Below is a small trained network, with its code and all its weights. Each question gives an input and a class and asks what happens when units are switched off, that is, made to give their printed mean instead of their output.

import numpy as np


def w(rows, s, z=0):
    codes = np.array(rows[::2]) - 128.0
    scale = np.full(codes.shape[1], s)
    scale[-1] = z or s
    return codes * scale


def norm(h):
    return h / np.sqrt((h * h).mean(-1, keepdims=True) + 1e-5)


def f(y):
    return np.maximum(y, 0)


def log_softmax(a):
    a = a - a.max(-1, keepdims=True)
    return a - np.log(np.exp(a).sum(-1, keepdims=True))


def net(x, mask):
    res = np.array(x, float).reshape(1, 8) / 4 @ E
    u = 0
    for l in range(2):
        y = f(norm(res) @ A[l][:, :-1].T + A[l][:, -1])
        res = res + np.where(mask[u : u + 13], y, B[l][:, -1]) @ B[l][:, :-1]
        u += 13
    return log_softmax(norm(res)[-1] @ U[:, :-1].T + U[:, -1])


A, B = {}, {}
E = w([
[178,117,110,131],'x0',
[167,69,204,55],'x1',
[235,164,104,167],'x2',
[124,111,232,123],'x3',
[74,147,180,128],'x4',
[160,159,204,186],'x5',
[157,246,103,2],'x6',
[129,191,196,158],'x7',
],0.0088)
A[0] = w([
[57,104,159,198,229],'0.n0',
[153,204,84,89,7],'0.n1',
[141,203,111,75,84],'0.n2',
[120,112,88,219,68],'0.n3',
[134,63,57,95,52],'0.n4',
[172,75,181,118,73],'0.n5',
[129,167,59,165,132],'0.n6',
[218,76,200,146,196],'0.n7',
[146,138,220,93,208],'0.n8',
[90,131,67,90,96],'0.n9',
[122,79,85,91,31],'0.n10',
[146,127,153,249,64],'0.n11',
[76,147,45,120,1],'0.n12',
],0.011,0.0047)
B[0] = w([
[29,165,119,174,254],'0.n0',
[152,254,162,74,166],'0.n1',
[140,225,150,74,187],'0.n2',
[39,185,35,221,185],'0.n3',
[104,74,108,106,165],'0.n4',
[176,157,168,159,168],'0.n5',
[107,194,86,94,183],'0.n6',
[223,72,166,193,239],'0.n7',
[120,80,213,132,239],'0.n8',
[169,134,160,68,167],'0.n9',
[96,36,20,65,146],'0.n10',
[173,129,63,209,206],'0.n11',
[200,54,149,76,156],'0.n12',
],0.0087,0.0069)
A[1] = w([
[110,138,102,180,54],'1.n0',
[135,127,109,122,1],'1.n1',
[121,49,65,83,98],'1.n2',
[247,124,146,152,112],'1.n3',
[112,53,109,98,38],'1.n4',
[113,91,85,91,80],'1.n5',
[136,173,151,178,110],'1.n6',
[156,102,156,79,45],'1.n7',
[84,79,164,108,207],'1.n8',
[50,136,184,171,109],'1.n9',
[137,174,110,85,56],'1.n10',
[144,54,99,134,64],'1.n11',
[101,92,81,96,60],'1.n12',
],0.013,0.0084)
B[1] = w([
[155,133,87,154,160],'1.n0',
[109,179,156,164,128],'1.n1',
[39,4,105,36,178],'1.n2',
[188,71,184,118,221],'1.n3',
[134,169,162,87,146],'1.n4',
[103,55,83,68,151],'1.n5',
[85,55,129,135,193],'1.n6',
[194,78,130,113,144],'1.n7',
[42,149,179,115,254],'1.n8',
[53,165,141,138,224],'1.n9',
[176,197,106,161,159],'1.n10',
[148,137,97,32,151],'1.n11',
[144,36,143,55,147],'1.n12',
],0.011,0.0059)
U = w([
[84,8,14,9,70],'0',
[51,173,219,62,60],'1',
[34,130,72,114,30],'2',
[211,80,203,105,225],'3',
[185,239,70,41,252],'4',
[7,91,200,180,145],'5',
[195,77,207,217,113],'6',
[98,130,37,236,217],'7',
],0.016,0.0049)

Each question gives the input, the list of numbers given to net, and the class t.
The units are the neurons (one row each of A and B). Each row of codes is followed by its name. A weight is (code - 128) times the scale printed after its matrix; where a second scale follows, it is the last column's (A, B and U).
mask holds one flag per neuron, layer by layer. A switched-off neuron (its flag False) gives its mean, the last column of its row in B, instead of its output. The means were averaged over made-up inputs and are rounded, as every weight is.
A unit's drop is (log p(t) with every unit on - log p(t) with that unit switched off) / (log p(t) with every unit on - log p(t) with every unit switched off).
The circuit of an input: a set's keep is (log p(t) with only the set's units on - log p(t) with every unit switched off) / (log p(t) with every unit on - log p(t) with every unit switched off). Starting from the 12 units with the biggest drops (on a tie, the unit counted first), units are removed one at a time, each time the one whose removal leaves the highest keep (on an exact tie, the one counted first), for as long as the keep stays at least 0.8.
circuit, biggest first: the units of the circuit, biggest drop first
most important unit: the unit with the biggest drop
k most important neurons: the k neurons with the biggest drops, biggest first
k most important neurons of layer l: the k neurons of layer l with the biggest drops, biggest first
drop of u: that unit's drop, to one decimal
input [-4,-3,-5,4,-5,-3,5,8], class 4: circuit, biggest first : [0.n2 1.n10]
input [-1,-6,-2,-1,2,4,-4,2], class 7: most important unit : 0.n11
input [6,-7,-2,4,2,5,-5,1], class 7: circuit, biggest first : [0.n11 0.n3]
input [-1,3,0,-6,8,-8,5,-1], class 4: 2 most important neurons : [0.n2 0.n1]
input [8,8,-2,1,3,7,6,5], class 6: circuit, biggest first : [0.n7 0.n8]
input [1,-5,3,3,-8,8,-6,5], class 7: circuit, biggest first : [0.n3 0.n11]
input [-8,-4,-1,5,6,-4,7,-3], class 4: 3 most important neurons : [0.n2 0.n0 1.n10]
input [-8,-4,1,5,1,-6,7,8], class 4: circuit, biggest first : [0.n0 1.n8]
input [-3,-2,4,4,-7,6,-5,1], class 7: 2 most important neurons : [0.n3 0.n11]
input [-4,6,1,-7,4,8,-1,-8], class 6: 2 most important neurons of layer 0 : [0.n7 0.n5]
input [-1,2,1,0,4,-1,-6,4], class 7: 2 most important neurons : [0.n11 0.n0]
input [-6,-7,-8,1,-8,4,5,-6], class 4: 2 most important neurons of layer 1 : [1.n10 1.n6]
input [-3,-5,0,-1,8,-2,6,0], class 4: drop of 0.n8 : 0.0
input [7,-1,-7,-1,0,-2,0,3], class 0: drop of 1.n2 : 0.2
input [-6,-3,-3,0,-1,-4,3,0], class 4: drop of 0.n8 : 0.1
input [-5,-4,1,1,1,-4,-1,2], class 2: most important neuron of layer 0 : [0.n7]
input [-4,3,5,0,4,-8,4,6], class 4: drop of 1.n10 : 0.1
